Below is a small trained network, with its code and all its weights. Each question gives an input and a class and asks what happens when units are switched off, that is, made to give their printed mean instead of their output.

import numpy as np


def w(rows, s, z=0):
    codes = np.array(rows[::2]) - 128.0
    scale = np.full(codes.shape[1], s)
    scale[-1] = z or s
    return codes * scale


def norm(h):
    return h / np.sqrt((h * h).mean(-1, keepdims=True) + 1e-5)


def f(y):
    return np.maximum(y, 0)


def log_softmax(a):
    a = a - a.max(-1, keepdims=True)
    return a - np.log(np.exp(a).sum(-1, keepdims=True))


def net(x, mask):
    res = np.array(x, float).reshape(1, 2) / 4 @ E
    u = 0
    for l in range(4):
        y = f(norm(res) @ A[l][:, :-1].T + A[l][:, -1])
        res = res + np.where(mask[u : u + 6], y, B[l][:, -1]) @ B[l][:, :-1]
        u += 6
    return log_softmax(norm(res)[-1] @ U[:, :-1].T + U[:, -1])


A, B = {}, {}
E = w([
[150,151,101,13,23,6,158,201],'x0',
[117,99,179,146,12,56,76,26],'x1',
],0.0018)
A[0] = w([
[155,206,119,133,104,26,234,198,208],'0.n0',
[65,122,213,97,210,176,4,132,249],'0.n1',
[161,143,130,188,211,177,169,100,217],'0.n2',
[120,91,174,132,158,69,83,184,69],'0.n3',
[122,99,199,154,139,60,111,127,11],'0.n4',
[135,151,108,91,41,116,77,146,198],'0.n5',
],0.0019,0.0013)
B[0] = w([
[152,55,181,104,115,177,177,41,252],'0.n0',
[124,89,153,31,57,99,154,155,224],'0.n1',
[133,58,141,4,98,104,179,64,237],'0.n2',
[155,86,90,118,134,174,92,159,130],'0.n3',
[113,102,106,168,102,141,107,83,136],'0.n4',
[82,54,148,71,202,205,120,75,211],'0.n5',
],0.0022,0.0024)
A[1] = w([
[123,134,98,130,70,60,139,144,144],'1.n0',
[95,143,27,190,163,124,174,254,11],'1.n1',
[103,119,169,206,166,218,65,101,91],'1.n2',
[108,182,115,157,108,152,140,153,75],'1.n3',
[134,80,101,100,170,187,147,192,123],'1.n4',
[110,81,159,72,117,123,130,78,194],'1.n5',
],0.003,0.0012)
B[1] = w([
[74,89,176,95,170,174,122,158,163],'1.n0',
[167,185,149,141,154,57,2,88,154],'1.n1',
[113,71,123,65,151,157,160,152,183],'1.n2',
[64,147,163,111,101,120,134,113,128],'1.n3',
[104,175,155,172,89,40,93,57,221],'1.n4',
[135,102,91,191,123,122,155,180,252],'1.n5',
],0.0036,0.0035)
A[2] = w([
[148,236,95,85,252,130,171,157,117],'2.n0',
[139,121,110,155,89,142,134,114,38],'2.n1',
[162,81,109,154,149,170,129,125,107],'2.n2',
[130,81,144,180,48,74,148,129,168],'2.n3',
[131,131,127,129,165,83,140,89,93],'2.n4',
[108,157,179,167,59,104,20,95,2],'2.n5',
],0.0033,0.00099)
B[2] = w([
[189,121,152,218,2,64,33,82,217],'2.n0',
[101,169,141,116,103,87,132,136,140],'2.n1',
[80,129,96,140,132,128,190,106,175],'2.n2',
[145,211,105,176,186,165,89,137,254],'2.n3',
[96,106,106,152,87,162,107,158,162],'2.n4',
[224,123,139,204,100,42,73,85,158],'2.n5',
],0.0039,0.003)
A[3] = w([
[127,138,117,3,97,90,157,202,154],'3.n0',
[93,175,97,152,149,137,126,173,123],'3.n1',
[130,129,160,135,148,68,77,109,78],'3.n2',
[144,135,104,181,146,168,113,99,128],'3.n3',
[83,134,144,144,104,116,92,103,9],'3.n4',
[115,134,77,165,89,122,161,117,101],'3.n5',
],0.0049,0.0015)
B[3] = w([
[46,22,133,161,221,255,217,50,242],'3.n0',
[107,208,43,27,136,222,223,109,169],'3.n1',
[167,146,101,217,161,167,63,134,215],'3.n2',
[135,154,116,42,78,66,144,208,252],'3.n3',
[203,148,133,148,116,112,106,168,171],'3.n4',
[188,184,164,148,138,123,49,78,186],'3.n5',
],0.0031,0.003)
U = w([
[203,147,129,197,88,77,44,109,171],'0',
[95,45,130,125,165,172,196,90,181],'1',
[148,244,63,54,128,137,176,172,125],'2',
[114,144,165,85,152,85,129,194,4],'3',
],0.011,0.004)

Each question gives the input, the list of numbers given to net, and the class t.
The units are the neurons (one row each of A and B). Each row of codes is followed by its name. A weight is (code - 128) times the scale printed after its matrix; where a second scale follows, it is the last column's (A, B and U).
mask holds one flag per neuron, layer by layer. A switched-off neuron (its flag False) gives its mean, the last column of its row in B, instead of its output. The means were averaged over made-up inputs and are rounded, as every weight is.
A unit's drop is (log p(t) with every unit on - log p(t) with that unit switched off) / (log p(t) with every unit on - log p(t) with every unit switched off).
The circuit of an input: a set's keep is (log p(t) with only the set's units on - log p(t) with every unit switched off) / (log p(t) with every unit on - log p(t) with every unit switched off). Starting from the 12 units with the biggest drops (on a tie, the unit counted first), units are removed one at a time, each time the one whose removal leaves the highest keep (on an exact tie, the one counted first), for as long as the keep stays at least 0.8.
units of the circuit, in order: the units of the circuit, biggest drop first
unit that matters most: the unit with the biggest drop
top k neurons: the k neurons with the biggest drops, biggest first
top k neurons in layer l: the k neurons of layer l with the biggest drops, biggest first
drop when u is switched off: that unit's drop, to one decimal
input [-6,5], class 1: top 2 neurons => (1.n2; 1.n4)
input [5,-4], class 1: unit that matters most => 0.n0
input [6,5], class 1: units of the circuit, in order => (2.n0; 3.n0)
input [4,-4], class 0: units of the circuit, in order => (0.n1; 2.n0)
input [-3,-1], class 2: top 2 neurons => (0.n1; 2.n0)
input [8,7], class 1: top 3 neurons => (1.n4; 2.n0; 3.n0)
input [-4,3], class 1: top 2 neurons in layer 3 => (3.n2; 3.n1)
input [2,3], class 2: top 3 neurons => (2.n3; 1.n4; 1.n5)
input [-1,0], class 2: top 3 neurons => (2.n3; 1.n5; 1.n2)
input [-2,3], class 2: top 3 neurons => (2.n3; 1.n4; 2.n0)
input [-8,-8], class 0: top 4 neurons => (2.n0; 0.n0; 3.n0; 0.n5)
input [-2,2], class 2: top 2 neurons => (1.n4; 2.n3)
input [2,-1], class 2: top 2 neurons => (2.n3; 2.n0)
input [-1,-2], class 2: unit that matters most => 0.n2
input [0,3], class 2: top 3 neurons in layer 1 => (1.n4; 1.n5; 1.n1)
input [3,-8], class 0: drop when 2.n0 is switched off => 0.1
input [5,-8], class 0: drop when 1.n0 is switched off => 0.0
input [7,-4], class 1: drop when 3.n0 is switched off => 0.2
